Here is a tiny trained network, its code and every weight. The questions are about switching its units off for an input and a target symbol, where a switched-off unit gives its printed mean instead of its output.

import numpy as np


def w(rows, s, z=0):
    codes = np.array(rows[::2]) - 128.0
    scale = np.full(codes.shape[1], s)
    scale[-1] = z or s
    return codes * scale


def f(y):
    return np.maximum(y, 0)


def softmax(a):
    e = np.exp(a - a.max(-1, keepdims=True))
    return e / e.sum(-1, keepdims=True)


def log_softmax(a):
    a = a - a.max(-1, keepdims=True)
    return a - np.log(np.exp(a).sum(-1, keepdims=True))


def net(x, mask):
    ids = ['ζξστψω'.index(c) for c in x.split()]
    T = len(ids)
    res = E[ids] + P[:T]
    r = res
    for j in range(2):
        rows = slice(2 * j, 2 * j + 2)
        q, k, v = (r @ M[0][rows].T for M in (Q, K, V))
        z = softmax(np.where(np.tri(T) > 0, q @ k.T / 2**0.5, -1e9)) @ v
        o = O[0][rows]
        res = res + np.where(mask[j], z, o[:, -1]) @ o[:, :-1]
    y = f(res @ A[0][:, :-1].T + A[0][:, -1])
    res = res + np.where(mask[2:6], y, B[0][:, -1]) @ B[0][:, :-1]
    return log_softmax(res[-1] @ U[:, :-1].T + U[:, -1])


Q, K, V, O, A, B = {}, {}, {}, {}, {}, {}
E = w([
[193,95,76,7],'ζ',
[3,117,155,68],'ξ',
[52,36,195,158],'σ',
[49,141,126,41],'τ',
[162,144,129,102],'ψ',
[92,186,202,164],'ω',
],0.014)
P = w([
[201,51,25,205],'0',
[56,183,108,130],'1',
[72,176,105,121],'2',
[121,64,167,35],'3',
[92,166,101,116],'4',
[97,164,100,119],'5',
[141,47,177,24],'6',
[115,155,96,120],'7',
[109,158,97,120],'8',
[168,39,185,9],'9',
[121,151,92,123],'10',
],0.011)
Q[0] = w([
[127,79,253,105],'h1',
[86,154,111,189],'h1',
[169,91,243,75],'h2',
[103,122,126,153],'h2',
],0.016)
K[0] = w([
[129,67,77,252],'h1',
[99,170,247,111],'h1',
[208,130,152,157],'h2',
[74,122,110,148],'h2',
],0.014)
V[0] = w([
[228,151,46,87],'h1',
[161,86,255,219],'h1',
[67,80,135,8],'h2',
[176,90,26,182],'h2',
],0.0091)
O[0] = w([
[175,42,9,138,132],'h1',
[127,145,251,202,36],'h1',
[17,186,165,167,254],'h2',
[156,108,164,129,122],'h2',
],0.011,0.0049)
A[0] = w([
[193,84,184,133,61],'n1',
[125,99,165,95,4],'n2',
[63,174,189,218,14],'n3',
[166,244,64,157,220],'n4',
],0.011,0.0027)
B[0] = w([
[115,209,85,47,158],'n1',
[205,225,147,162,147],'n2',
[150,58,191,48,249],'n3',
[247,172,151,186,178],'n4',
],0.012,0.016)
U = w([
[171,131,131,74,37],'ζ',
[64,103,130,94,132],'ξ',
[136,12,157,142,102],'σ',
[75,182,148,130,254],'τ',
[196,220,167,147,183],'ψ',
[189,147,187,121,62],'ω',
],0.011,0.0068)

Each question gives the input, a string of symbols that net reads in full, and the target symbol t.
The units are the heads (2 rows each of Q, K, V and O) and the neurons (one row each of A and B). Each row of codes is followed by its name. A weight is (code - 128) times the scale printed after its matrix; where a second scale follows, it is the last column's (O, A, B and U).
mask holds one flag per unit, heads first, then neurons. A switched-off unit (its flag False) gives its mean, the last column of its rows in O or B, instead of its output. The means were averaged over made-up inputs and are rounded, as every weight is.
A unit's drop is (log p(t) with every unit on - log p(t) with that unit switched off) / (log p(t) with every unit on - log p(t) with every unit switched off).
The circuit of an input: a set's keep is (log p(t) with only the set's units on - log p(t) with every unit switched off) / (log p(t) with every unit on - log p(t) with every unit switched off). Starting from all 6 units, units are removed one at a time, each time the one whose removal leaves the highest keep (on an exact tie, the one counted first), for as long as the keep stays at least 0.8.
circuit, biggest first: the units of the circuit, biggest drop first
unit that matters most: the unit with the biggest drop
k most important neurons: the k neurons with the biggest drops, biggest first
heads that matter: for each layer, one digit per head in row order, 1 if its drop is at least 0.15 and else 0, layers parted by /
input ξ ξ ψ ξ ζ τ ω τ ω ζ, target τ: circuit, biggest first	(h2, n3)
input ω ω ω ψ ξ τ σ ζ σ τ, target ψ: most important neuron	(n2)
input ω ω ψ ζ, target ψ: 3 most important neurons	(n3, n2, n1)
input σ σ ζ ψ, target ω: circuit, biggest first	(h1, n3)
input τ ξ ψ ζ ψ ψ ω τ ψ ω, target ξ: heads that matter	10
input τ τ τ ω, target ξ: 2 most important neurons	(n4, n2)
input ω σ ζ ψ ξ σ ω, target ψ: heads that matter	11
input ξ σ τ ξ ω ψ ψ ζ ω σ, target τ: 2 most important neurons	(n3, n2)
input τ ψ ψ σ, target ξ: circuit, biggest first	(n3, n4)
input ω ψ ζ ω, target ψ: 3 most important neurons	(n3, n2, n1)
input ξ τ ψ ψ ξ τ ψ, target τ: circuit, biggest first	(n3, h2)
input ψ σ ξ σ σ ξ ζ ψ ω ξ, target ζ: 3 most important neurons	(n1, n2, n4)
input ψ τ ζ ω, target ζ: circuit, biggest first	(h2, h1, n1)
input τ σ σ ξ τ τ σ ψ ξ ζ, target ξ: unit that matters most	h2
input ψ ζ ψ ψ ψ ψ ω ζ τ σ, target ζ: circuit, biggest first	(h2, n1)
input ω ψ τ ψ ω τ σ ψ σ σ, target ψ: circuit, biggest first	(n2, n3)
input σ σ ψ τ ψ ξ ω ξ σ ξ, target ω: circuit, biggest first	(h1, n3)
input ω ψ ψ σ, target ψ: circuit, biggest first	(h2, n2, n3)
input σ ω σ, target σ: circuit, biggest first	(n3, h1)
input ξ σ ζ ω ω ψ ξ ω ψ ξ, target τ: 3 most important neurons	(n3, n4, n2)
input ω σ ψ τ, target ψ: unit that matters most	h2
input ω ω σ ξ, target ψ: 3 most important neurons	(n2, n3, n1)
input ψ τ ω ζ σ ξ ψ ω ζ ξ, target ζ: circuit, biggest first	(h2, h1, n1, n2)
